Here is a tiny trained network, its code and every weight. The questions are about switching its units off for an input and a class, where a switched-off unit gives its printed mean instead of its output.

import numpy as np


def w(rows, s, z=0):
    codes = np.array(rows[::2]) - 128.0
    scale = np.full(codes.shape[1], s)
    scale[-1] = z or s
    return codes * scale


def norm(h):
    return h / np.sqrt((h * h).mean(-1, keepdims=True) + 1e-5)


def f(y):
    return np.maximum(y, 0)


def log_softmax(a):
    a = a - a.max(-1, keepdims=True)
    return a - np.log(np.exp(a).sum(-1, keepdims=True))


def net(x, mask):
    res = np.array(x, float).reshape(1, 8) / 4 @ E
    u = 0
    for l in range(2):
        y = f(norm(res) @ A[l][:, :-1].T + A[l][:, -1])
        res = res + np.where(mask[u : u + 13], y, B[l][:, -1]) @ B[l][:, :-1]
        u += 13
    return log_softmax(norm(res)[-1] @ U[:, :-1].T + U[:, -1])


A, B = {}, {}
E = w([
[93,137,110,110,162,252,135,93,117,115,73,125],'x0',
[138,88,133,233,122,132,152,139,59,142,88,123],'x1',
[130,124,122,124,134,130,130,132,123,131,134,124],'x2',
[127,127,124,126,134,126,128,126,123,128,131,126],'x3',
[128,128,136,127,129,127,124,129,127,127,126,130],'x4',
[135,129,130,129,134,130,126,132,127,127,130,129],'x5',
[134,169,130,106,97,142,182,138,96,49,152,131],'x6',
[130,126,128,126,130,124,124,123,124,125,128,124],'x7',
],0.025)
A[0] = w([
[105,156,130,76,115,69,129,136,202,145,163,115,155],'L0N1',
[150,79,146,162,149,108,62,109,159,202,116,135,205],'L0N2',
[84,121,163,78,162,193,118,106,154,119,123,129,120],'L0N3',
[139,172,136,105,117,147,140,123,133,136,144,94,44],'L0N4',
[94,97,116,113,188,143,32,94,202,231,76,106,77],'L0N5',
[109,85,151,211,150,184,164,105,68,111,69,121,2],'L0N6',
[156,135,145,189,79,34,179,161,36,141,140,103,67],'L0N7',
[139,192,140,95,84,125,242,155,58,3,150,126,156],'L0N8',
[143,132,159,83,126,18,91,148,150,116,183,115,195],'L0N9',
[128,115,126,143,127,155,104,111,152,116,114,137,70],'L0N10',
[101,174,124,37,160,174,106,84,203,114,125,110,119],'L0N11',
[164,166,134,111,107,62,128,139,217,123,208,151,168],'L0N12',
[154,98,171,199,120,21,174,166,89,147,134,125,102],'L0N13',
],0.012,0.0068)
B[0] = w([
[122,159,137,107,100,146,173,138,77,151,56,132,203],'L0N1',
[74,167,71,133,70,228,99,114,184,153,119,75,236],'L0N2',
[141,141,90,138,173,73,135,105,183,118,158,171,192],'L0N3',
[88,84,143,146,157,176,92,119,115,124,117,118,139],'L0N4',
[243,181,168,154,176,26,192,231,115,122,145,196,239],'L0N5',
[117,189,150,36,74,66,139,201,21,152,43,51,206],'L0N6',
[204,69,107,210,190,66,135,200,148,116,195,206,233],'L0N7',
[149,193,176,126,126,180,178,94,101,1,211,143,248],'L0N8',
[98,156,135,94,135,166,165,144,56,177,64,38,230],'L0N9',
[150,110,99,119,163,112,138,115,111,127,137,132,140],'L0N10',
[95,43,131,190,144,119,86,99,211,105,171,191,224],'L0N11',
[144,156,108,104,120,119,165,138,16,140,76,88,220],'L0N12',
[101,91,128,155,132,139,56,58,243,97,182,135,242],'L0N13',
],0.011,0.015)
A[1] = w([
[66,98,103,83,175,79,94,113,159,210,30,149,183],'L1N1',
[98,116,122,82,84,135,137,117,44,83,103,86,2],'L1N2',
[135,194,125,137,142,166,176,163,30,143,54,105,116],'L1N3',
[83,104,140,118,135,156,116,87,172,122,181,96,120],'L1N4',
[98,56,113,153,130,163,51,117,215,161,117,128,35],'L1N5',
[120,154,117,190,107,115,109,134,218,95,199,139,172],'L1N6',
[119,130,138,64,103,119,141,107,135,168,144,79,82],'L1N7',
[125,92,139,101,166,153,60,140,181,212,97,169,18],'L1N8',
[71,143,114,56,122,162,127,39,128,76,117,118,86],'L1N9',
[112,65,93,97,122,135,121,120,130,232,15,90,4],'L1N10',
[137,101,101,164,111,99,70,146,200,205,108,109,17],'L1N11',
[146,84,146,148,85,115,151,135,56,106,150,97,75],'L1N12',
[126,78,78,134,125,105,90,166,138,252,68,94,190],'L1N13',
],0.014,0.0049)
B[1] = w([
[235,70,30,174,157,41,93,247,177,119,112,146,179],'L1N1',
[179,133,214,180,163,131,143,90,38,175,175,100,182],'L1N2',
[124,219,162,77,102,112,178,133,81,223,99,79,252],'L1N3',
[74,85,102,84,128,173,159,141,116,155,68,128,147],'L1N4',
[115,145,217,172,24,135,70,106,40,191,178,31,170],'L1N5',
[152,25,80,89,126,143,70,73,241,82,141,155,231],'L1N6',
[175,178,111,182,154,143,134,187,120,131,77,234,143],'L1N7',
[190,127,164,205,133,52,203,185,105,118,181,135,160],'L1N8',
[59,62,217,125,121,169,137,77,102,137,75,103,171],'L1N9',
[122,108,19,106,126,78,72,173,194,136,23,201,173],'L1N10',
[74,138,203,112,103,226,114,73,56,81,187,87,190],'L1N11',
[177,128,168,165,205,102,205,154,143,135,210,184,170],'L1N12',
[18,114,61,105,74,150,34,85,172,156,97,105,220],'L1N13',
],0.011,0.018)
U = w([
[111,182,55,93,83,81,101,181,108,217,10,78,124],'0',
[211,92,101,172,165,67,148,160,203,46,210,200,245],'1',
[137,205,220,96,124,134,231,121,1,131,124,78,147],'2',
[17,90,142,42,131,216,140,23,191,30,124,164,2],'3',
[79,77,111,169,49,149,30,95,169,141,181,54,43],'4',
],0.017,0.003)

Each question gives the input, the list of numbers given to net, and the class t.
The units are the neurons (one row each of A and B). Each row of codes is followed by its name. A weight is (code - 128) times the scale printed after its matrix; where a second scale follows, it is the last column's (A, B and U).
mask holds one flag per neuron, layer by layer. A switched-off neuron (its flag False) gives its mean, the last column of its row in B, instead of its output. The means were averaged over made-up inputs and are rounded, as every weight is.
A unit's drop is (log p(t) with every unit on - log p(t) with that unit switched off) / (log p(t) with every unit on - log p(t) with every unit switched off).
The circuit of an input: a set's keep is (log p(t) with only the set's units on - log p(t) with every unit switched off) / (log p(t) with every unit on - log p(t) with every unit switched off). Starting from the 12 units with the biggest drops (on a tie, the unit counted first), units are removed one at a time, each time the one whose removal leaves the highest keep (on an exact tie, the one counted first), for as long as the keep stays at least 0.8.
circuit, biggest first: the units of the circuit, biggest drop first
most important unit: the unit with the biggest drop
k most important neurons: the k neurons with the biggest drops, biggest first
top k neurons in layer l: the k neurons of layer l with the biggest drops, biggest first
drop of u: that unit's drop, to one decimal
input [-8,0,-4,-7,1,7,2,7], class 2: 4 most important neurons => L0N9; L0N12; L0N11; L0N1
input [-1,-8,8,-1,2,-6,3,-3], class 2: most important unit => L0N12
input [1,0,1,-5,3,-2,-7,6], class 1: 2 most important neurons => L0N5; L0N9
input [-5,1,5,6,8,4,0,7], class 4: 3 most important neurons => L0N13; L0N8; L0N7
input [-2,1,-1,-8,4,-8,1,-2], class 1: top 2 neurons in layer 0 => L0N7; L0N13
input [7,0,-1,-4,-8,6,7,1], class 3: 2 most important neurons => L0N12; L0N9
input [-1,-1,5,4,4,3,-1,2], class 0: 2 most important neurons => L0N8; L1N10
input [0,-8,4,0,-6,-6,6,-7], class 2: top 3 neurons in layer 1 => L1N6; L1N13; L1N2
input [-5,3,0,3,-4,-7,0,-2], class 4: 2 most important neurons => L0N13; L0N5
input [1,-3,-7,0,6,-7,1,5], class 3: 2 most important neurons => L0N11; L0N5
input [-8,-1,-2,6,-2,-5,0,5], class 0: top 3 neurons in layer 0 => L0N9; L0N8; L0N12
input [-6,0,-6,-3,-8,-8,4,-4], class 2: top 3 neurons in layer 0 => L0N12; L0N9; L0N11
input [1,-6,2,-5,7,-7,-8,-1], class 1: 2 most important neurons => L0N11; L0N5
input [5,-6,6,-6,0,-1,-6,-1], class 1: circuit, biggest first => L0N5
input [0,8,1,6,-2,-5,-4,-7], class 4: top 2 neurons in layer 1 => L1N11; L1N3
input [-6,-5,-1,6,7,-7,1,7], class 2: drop of L1N2 => 0.1
input [2,-2,2,-2,2,2,6,8], class 3: drop of L0N5 => 0.1
input [8,6,1,5,0,8,-2,-5], class 0: drop of L0N8 => 2.3
input [-1,7,-7,-5,-4,2,8,3], class 1: drop of L0N7 => 0.2
input [-5,-8,0,-1,6,-8,1,8], class 2: most important unit => L1N2
